Below are the code and all the weights of a small trained network. Each question names an input and a target symbol and asks about switching units off, where a switched-off unit gives its printed mean instead of its output.

import numpy as np


def w(rows, s, z=0):
    codes = np.array(rows[::2]) - 128.0
    scale = np.full(codes.shape[1], s)
    scale[-1] = z or s
    return codes * scale


def f(y):
    return y / 2 * (1 + np.tanh(0.7978845608 * (y + 0.044715 * y**3)))


def softmax(a):
    e = np.exp(a - a.max(-1, keepdims=True))
    return e / e.sum(-1, keepdims=True)


def log_softmax(a):
    a = a - a.max(-1, keepdims=True)
    return a - np.log(np.exp(a).sum(-1, keepdims=True))


def net(x, mask):
    ids = ['ΔΛΨΩεζηπσ'.index(c) for c in x.split()]
    T = len(ids)
    res = E[ids] + P[:T]
    r = res
    for j in range(3):
        rows = slice(3 * j, 3 * j + 3)
        q, k, v = (r @ M[0][rows].T for M in (Q, K, V))
        z = softmax(np.where(np.tri(T) > 0, q @ k.T / 3**0.5, -1e9)) @ v
        o = O[0][rows]
        res = res + np.where(mask[j], z, o[:, -1]) @ o[:, :-1]
    y = f(res @ A[0][:, :-1].T + A[0][:, -1])
    res = res + np.where(mask[3:15], y, B[0][:, -1]) @ B[0][:, :-1]
    return log_softmax(res[-1] @ U[:, :-1].T + U[:, -1])


Q, K, V, O, A, B = {}, {}, {}, {}, {}, {}
E = w([
[93,147,199,125],'Δ',
[165,108,208,42],'Λ',
[241,155,157,105],'Ψ',
[127,165,69,63],'Ω',
[139,42,208,191],'ε',
[118,97,100,6],'ζ',
[106,7,94,184],'η',
[212,41,105,76],'π',
[62,55,107,153],'σ',
],0.015)
P = w([
[68,254,255,165],'0',
[139,82,103,52],'1',
[143,78,104,49],'2',
[146,77,98,43],'3',
[152,78,94,40],'4',
[166,89,94,29],'5',
],0.0085)
Q[0] = w([
[98,18,99,92],'H0',
[122,172,69,132],'H0',
[87,53,50,99],'H0',
[95,57,162,8],'H1',
[170,16,145,38],'H1',
[167,113,122,58],'H1',
[160,113,192,139],'H2',
[85,175,89,200],'H2',
[72,171,110,232],'H2',
],0.011)
K[0] = w([
[123,204,118,165],'H0',
[103,159,66,50],'H0',
[93,158,201,153],'H0',
[53,229,197,247],'H1',
[51,235,188,153],'H1',
[32,104,214,177],'H1',
[163,160,175,18],'H2',
[119,84,29,107],'H2',
[108,26,90,148],'H2',
],0.011)
V[0] = w([
[143,28,98,88],'H0',
[119,96,173,144],'H0',
[21,154,151,116],'H0',
[74,149,126,208],'H1',
[65,126,154,210],'H1',
[226,40,208,143],'H1',
[176,146,133,125],'H2',
[159,43,84,70],'H2',
[140,245,163,109],'H2',
],0.011)
O[0] = w([
[78,122,148,147,68],'H0',
[195,157,255,127,166],'H0',
[119,27,98,79,186],'H0',
[30,136,124,164,155],'H1',
[99,164,66,161,188],'H1',
[154,76,108,203,153],'H1',
[158,159,136,163,148],'H2',
[122,138,207,146,58],'H2',
[150,198,89,88,254],'H2',
],0.0064,0.0065)
A[0] = w([
[182,124,109,100,139],'N0',
[155,122,125,72,101],'N1',
[139,131,126,132,147],'N2',
[81,115,154,94,102],'N3',
[115,91,148,115,134],'N4',
[164,76,149,135,148],'N5',
[108,185,105,116,224],'N6',
[106,147,117,111,253],'N7',
[154,94,146,80,119],'N8',
[128,150,95,189,242],'N9',
[118,100,99,154,84],'N10',
[6,131,167,133,197],'N11',
],0.015,0.0068)
B[0] = w([
[112,148,89,145,244],'N0',
[107,205,143,187,234],'N1',
[205,116,158,85,137],'N2',
[79,136,233,149,151],'N3',
[71,148,254,108,162],'N4',
[133,194,114,183,193],'N5',
[147,102,97,114,192],'N6',
[138,31,199,90,204],'N7',
[53,156,133,229,223],'N8',
[158,53,67,171,160],'N9',
[88,177,60,112,146],'N10',
[184,110,148,73,183],'N11',
],0.0075,0.011)
U = w([
[59,254,204,151,105],'Δ',
[237,185,119,123,143],'Λ',
[74,63,107,219,89],'Ψ',
[17,240,140,62,122],'Ω',
[140,126,187,54,180],'ε',
[160,156,212,226,113],'ζ',
[116,153,75,31,86],'η',
[103,224,130,209,126],'π',
[128,62,178,133,253],'σ',
],0.0081,0.0034)

Each question gives the input, a string of symbols that net reads in full, and the target symbol t.
The units are the heads (3 rows each of Q, K, V and O) and the neurons (one row each of A and B). Each row of codes is followed by its name. A weight is (code - 128) times the scale printed after its matrix; where a second scale follows, it is the last column's (O, A, B and U).
mask holds one flag per unit, heads first, then neurons. A switched-off unit (its flag False) gives its mean, the last column of its rows in O or B, instead of its output. The means were averaged over made-up inputs and are rounded, as every weight is.
A unit's drop is (log p(t) with every unit on - log p(t) with that unit switched off) / (log p(t) with every unit on - log p(t) with every unit switched off).
The circuit of an input: a set's keep is (log p(t) with only the set's units on - log p(t) with every unit switched off) / (log p(t) with every unit on - log p(t) with every unit switched off). Starting from the 12 units with the biggest drops (on a tie, the unit counted first), units are removed one at a time, each time the one whose removal leaves the highest keep (on an exact tie, the one counted first), for as long as the keep stays at least 0.8.
units of the circuit, in order: the units of the circuit, biggest drop first
most important unit: the unit with the biggest drop
k most important neurons: the k neurons with the biggest drops, biggest first
heads that matter: for each layer, one digit per head in row order, 1 if its drop is at least 0.15 and else 0, layers parted by /
drop of u: that unit's drop, to one decimal
input ζ Λ π π, target π: heads that matter : 000
input Δ Ω ε π Δ, target ε: units of the circuit, in order : (H1, N8, N11, N1)
input Δ ζ Δ, target η: heads that matter : 011
input Λ Λ Ψ Λ, target Δ: units of the circuit, in order : (N8, N1)
input η π σ, target σ: heads that matter : 011
input ζ Ψ π, target Δ: heads that matter : 010
input Δ σ π π Λ η, target η: heads that matter : 011
input π ε π Λ Ω η, target ζ: heads that matter : 111
input Ψ Δ Λ Λ π η, target Λ: units of the circuit, in order : (H0, H2, N8)
input Ω Ψ ε Λ ζ, target Ω: units of the circuit, in order : (H1, N1)
input ζ σ η η Λ, target Δ: most important unit : H1
input Δ σ Λ Ω, target η: heads that matter : 011
input Ψ η η, target Λ: heads that matter : 101
input ε Λ Δ ε Ω, target Ψ: 2 most important neurons : (N9, N11)
input ε ζ Ψ ζ η π, target Ψ: most important unit : H1
input π ε ε, target ζ: heads that matter : 111
input σ Δ π Ω Δ, target ε: 2 most important neurons : (N11, N8)
input ζ ε π ζ, target Δ: drop of N5 : 0.0
input ε Λ η Ω Ψ, target Ψ: drop of N9 : 0.3
input ζ ε η Ω σ σ, target Δ: drop of N9 : 0.2
